Below is a small trained network, with its code and all its weights. Each question gives an input and a target symbol and asks what happens when units are switched off, that is, made to give their printed mean instead of their output.

import numpy as np


def w(rows, s, z=0):
    codes = np.array(rows[::2]) - 128.0
    scale = np.full(codes.shape[1], s)
    scale[-1] = z or s
    return codes * scale


def f(y):
    return y / 2 * (1 + np.tanh(0.7978845608 * (y + 0.044715 * y**3)))


def softmax(a):
    e = np.exp(a - a.max(-1, keepdims=True))
    return e / e.sum(-1, keepdims=True)


def log_softmax(a):
    a = a - a.max(-1, keepdims=True)
    return a - np.log(np.exp(a).sum(-1, keepdims=True))


def net(x, mask):
    ids = ['ΓΔΛΠΣΦΩαβημτψ'.index(c) for c in x.split()]
    T = len(ids)
    res = E[ids] + P[:T]
    u = 0
    for l in range(2):
        r = res
        for j in range(2):
            rows = slice(2 * j, 2 * j + 2)
            q, k, v = (r @ M[l][rows].T for M in (Q, K, V))
            z = softmax(np.where(np.tri(T) > 0, q @ k.T / 2**0.5, -1e9)) @ v
            o = O[l][rows]
            res = res + np.where(mask[u + j], z, o[:, -1]) @ o[:, :-1]
        u += 2
        y = f(res @ A[l][:, :-1].T + A[l][:, -1])
        res = res + np.where(mask[u : u + 8], y, B[l][:, -1]) @ B[l][:, :-1]
        u += 8
    return log_softmax(res[-1] @ U[:, :-1].T + U[:, -1])


Q, K, V, O, A, B = {}, {}, {}, {}, {}, {}
E = w([
[2,214,121,106,172,112],'Γ',
[224,81,51,143,143,144],'Δ',
[138,87,135,125,83,52],'Λ',
[80,179,160,107,178,46],'Π',
[97,174,69,141,141,132],'Σ',
[144,115,85,147,120,88],'Φ',
[114,81,132,128,93,161],'Ω',
[85,128,173,104,148,70],'α',
[151,72,140,129,115,129],'β',
[111,154,9,140,50,187],'η',
[24,158,172,123,117,54],'μ',
[77,134,130,124,149,150],'τ',
[74,104,117,143,70,141],'ψ',
],0.018)
P = w([
[229,179,247,135,71,115],'0',
[67,40,45,142,111,106],'1',
[154,221,169,247,96,169],'2',
[59,61,55,157,147,93],'3',
[167,178,162,233,119,193],'4',
[143,39,29,165,153,94],'5',
[181,179,125,229,113,189],'6',
[41,121,64,137,196,77],'7',
],0.011)
Q[0] = w([
[169,90,135,70,82,93],'0.h0',
[170,202,99,79,35,212],'0.h0',
[91,85,83,169,108,112],'0.h1',
[254,193,128,99,167,136],'0.h1',
],0.0075)
K[0] = w([
[154,81,173,210,19,55],'0.h0',
[107,147,9,120,130,219],'0.h0',
[135,161,102,75,137,98],'0.h1',
[107,103,63,156,210,124],'0.h1',
],0.012)
V[0] = w([
[118,67,207,79,68,2],'0.h0',
[105,63,147,223,93,22],'0.h0',
[164,192,187,204,143,108],'0.h1',
[110,223,46,113,163,138],'0.h1',
],0.0078)
O[0] = w([
[127,227,81,114,133,150,151],'0.h0',
[93,29,49,164,64,177,250],'0.h0',
[206,180,126,130,200,2,254],'0.h1',
[57,105,180,181,197,84,90],'0.h1',
],0.0075,0.0042)
A[0] = w([
[114,56,58,146,160,112,115],'0.n0',
[109,186,118,104,120,89,207],'0.n1',
[113,47,68,58,175,169,254],'0.n2',
[119,120,99,84,65,110,174],'0.n3',
[208,171,167,13,104,175,88],'0.n4',
[195,165,220,219,163,107,201],'0.n5',
[152,125,190,225,98,71,143],'0.n6',
[97,212,254,95,80,141,147],'0.n7',
],0.0087,0.0048)
B[0] = w([
[38,157,177,69,159,101,253],'0.n0',
[130,80,109,176,87,153,215],'0.n1',
[71,213,149,160,121,44,235],'0.n2',
[59,151,114,184,225,194,201],'0.n3',
[81,114,80,1,39,157,145],'0.n4',
[166,183,167,162,71,109,226],'0.n5',
[187,181,148,130,153,183,212],'0.n6',
[138,216,178,130,86,148,169],'0.n7',
],0.0083,0.0064)
Q[1] = w([
[170,130,117,40,92,255],'1.h0',
[63,116,100,28,169,172],'1.h0',
[118,175,100,117,121,69],'1.h1',
[44,143,82,140,151,31],'1.h1',
],0.0066)
K[1] = w([
[77,60,183,214,142,118],'1.h0',
[137,158,87,16,46,39],'1.h0',
[191,165,213,111,96,114],'1.h1',
[145,219,60,3,100,154],'1.h1',
],0.0066)
V[1] = w([
[1,95,166,190,195,204],'1.h0',
[112,136,141,22,111,241],'1.h0',
[101,222,183,116,146,79],'1.h1',
[80,162,26,192,110,90],'1.h1',
],0.0075)
O[1] = w([
[66,44,81,246,154,57,7],'1.h0',
[106,129,183,255,226,232,143],'1.h0',
[151,36,14,155,175,132,195],'1.h1',
[170,246,61,145,102,91,142],'1.h1',
],0.0086,0.019)
A[1] = w([
[107,209,110,104,32,132,85],'1.n0',
[138,184,157,210,100,100,84],'1.n1',
[14,37,100,81,133,28,162],'1.n2',
[105,95,130,115,181,152,125],'1.n3',
[52,234,91,121,220,2,254],'1.n4',
[69,202,195,158,100,160,145],'1.n5',
[198,126,78,128,56,131,83],'1.n6',
[52,25,90,253,251,135,156],'1.n7',
],0.009,0.0051)
B[1] = w([
[118,59,186,128,137,109,254],'1.n0',
[200,124,103,10,163,160,183],'1.n1',
[91,253,120,168,147,33,176],'1.n2',
[25,179,99,108,170,167,157],'1.n3',
[131,81,152,167,57,169,251],'1.n4',
[222,91,105,125,164,14,228],'1.n5',
[111,99,129,198,187,131,220],'1.n6',
[132,25,129,129,96,130,186],'1.n7',
],0.0082,0.015)
U = w([
[227,183,143,169,108,102,211],'Γ',
[161,177,75,161,27,178,183],'Δ',
[125,47,146,156,85,148,60],'Λ',
[148,140,61,22,91,142,36],'Π',
[126,229,164,152,228,99,28],'Σ',
[114,100,182,144,214,108,52],'Φ',
[82,114,140,78,146,169,179],'Ω',
[65,194,218,182,132,124,227],'α',
[125,254,111,73,100,101,80],'β',
[109,252,118,106,126,199,151],'η',
[108,137,170,48,176,79,105],'μ',
[115,98,147,45,19,119,83],'τ',
[126,120,113,103,178,58,2],'ψ',
],0.0076,0.0058)

Each question gives the input, a string of symbols that net reads in full, and the target symbol t.
The units are the heads (2 rows each of Q, K, V and O) and the neurons (one row each of A and B). Each row of codes is followed by its name. A weight is (code - 128) times the scale printed after its matrix; where a second scale follows, it is the last column's (O, A, B and U).
mask holds one flag per unit, layer by layer, with each layer's heads first. A switched-off unit (its flag False) gives its mean, the last column of its rows in O or B, instead of its output. The means were averaged over made-up inputs and are rounded, as every weight is.
A unit's drop is (log p(t) with every unit on - log p(t) with that unit switched off) / (log p(t) with every unit on - log p(t) with every unit switched off).
The circuit of an input: a set's keep is (log p(t) with only the set's units on - log p(t) with every unit switched off) / (log p(t) with every unit on - log p(t) with every unit switched off). Starting from the 12 units with the biggest drops (on a tie, the unit counted first), units are removed one at a time, each time the one whose removal leaves the highest keep (on an exact tie, the one counted first), for as long as the keep stays at least 0.8.
circuit, biggest first: the units of the circuit, biggest drop first
most important unit: the unit with the biggest drop
top k neurons: the k neurons with the biggest drops, biggest first
top k neurons in layer l: the k neurons of layer l with the biggest drops, biggest first
heads that matter: for each layer, one digit per head in row order, 1 if its drop is at least 0.15 and else 0, layers parted by /
input ψ α β Ω Σ Δ β Π, target Λ: circuit, biggest first -> [1.h0, 1.n4]
input ψ Δ α η Σ η, target Λ: heads that matter -> 01 / 10
input Φ Ω Γ Γ, target τ: circuit, biggest first -> [0.h1, 1.h0, 1.n4]
input Φ μ Φ Π, target τ: circuit, biggest first -> [1.h0, 1.n4]
input η Γ μ Σ β α η Φ, target α: most important unit -> 1.n2
input η ψ Ω μ Π Σ Λ Γ, target α: circuit, biggest first -> [1.n2, 1.n4, 1.h0]
input Φ Π α Γ Φ Π Λ τ, target τ: heads that matter -> 01 / 10
input α Φ Λ Σ η, target Γ: circuit, biggest first -> [0.h0, 1.h1]
input Δ α Φ β, target μ: top 3 neurons in layer 0 -> [0.n4, 0.n0, 0.n2]
input ψ Δ ψ α Π τ, target Λ: circuit, biggest first -> [1.h0, 1.n7]
input Ω Ω μ μ Σ α, target Φ: heads that matter -> 01 / 11
input ψ α Δ τ, target Λ: circuit, biggest first -> [1.h0, 1.n4]
input η Γ Φ Ω Φ η ψ μ, target α: top 2 neurons -> [1.n2, 0.n0]
input Δ Φ η η Δ Λ Λ, target Δ: heads that matter -> 11 / 11
input Λ Π Π τ Λ ψ, target Γ: top 4 neurons -> [0.n4, 1.n5, 0.n2, 1.n4]
input Π α Σ Ω α Λ Λ η, target Π: top 4 neurons -> [0.n5, 0.n7, 0.n4, 0.n3]
input Γ Γ Φ Γ, target ψ: top 2 neurons in layer 0 -> [0.n7, 0.n5]
input Σ η Φ Λ Φ ψ, target β: top 3 neurons -> [1.n2, 0.n0, 0.n5]
input Γ τ α Ω, target ψ: top 3 neurons -> [1.n2, 0.n7, 1.n7]
input Λ Γ η Σ, target Γ: top 3 neurons -> [0.n4, 1.n5, 1.n4]
input ψ Φ Σ β α μ, target Λ: top 3 neurons -> [0.n4, 0.n3, 1.n7]
input Π Ω Γ Σ Σ Φ, target Π: heads that matter -> 11 / 11
input η τ Γ ψ Λ Σ Φ β, target α: heads that matter -> 01 / 00
input Λ Γ τ Ω Λ, target Δ: top neuron -> [1.n5]
input Γ Ω Γ Δ μ μ, target ψ: top 2 neurons in layer 0 -> [0.n7, 0.n5]
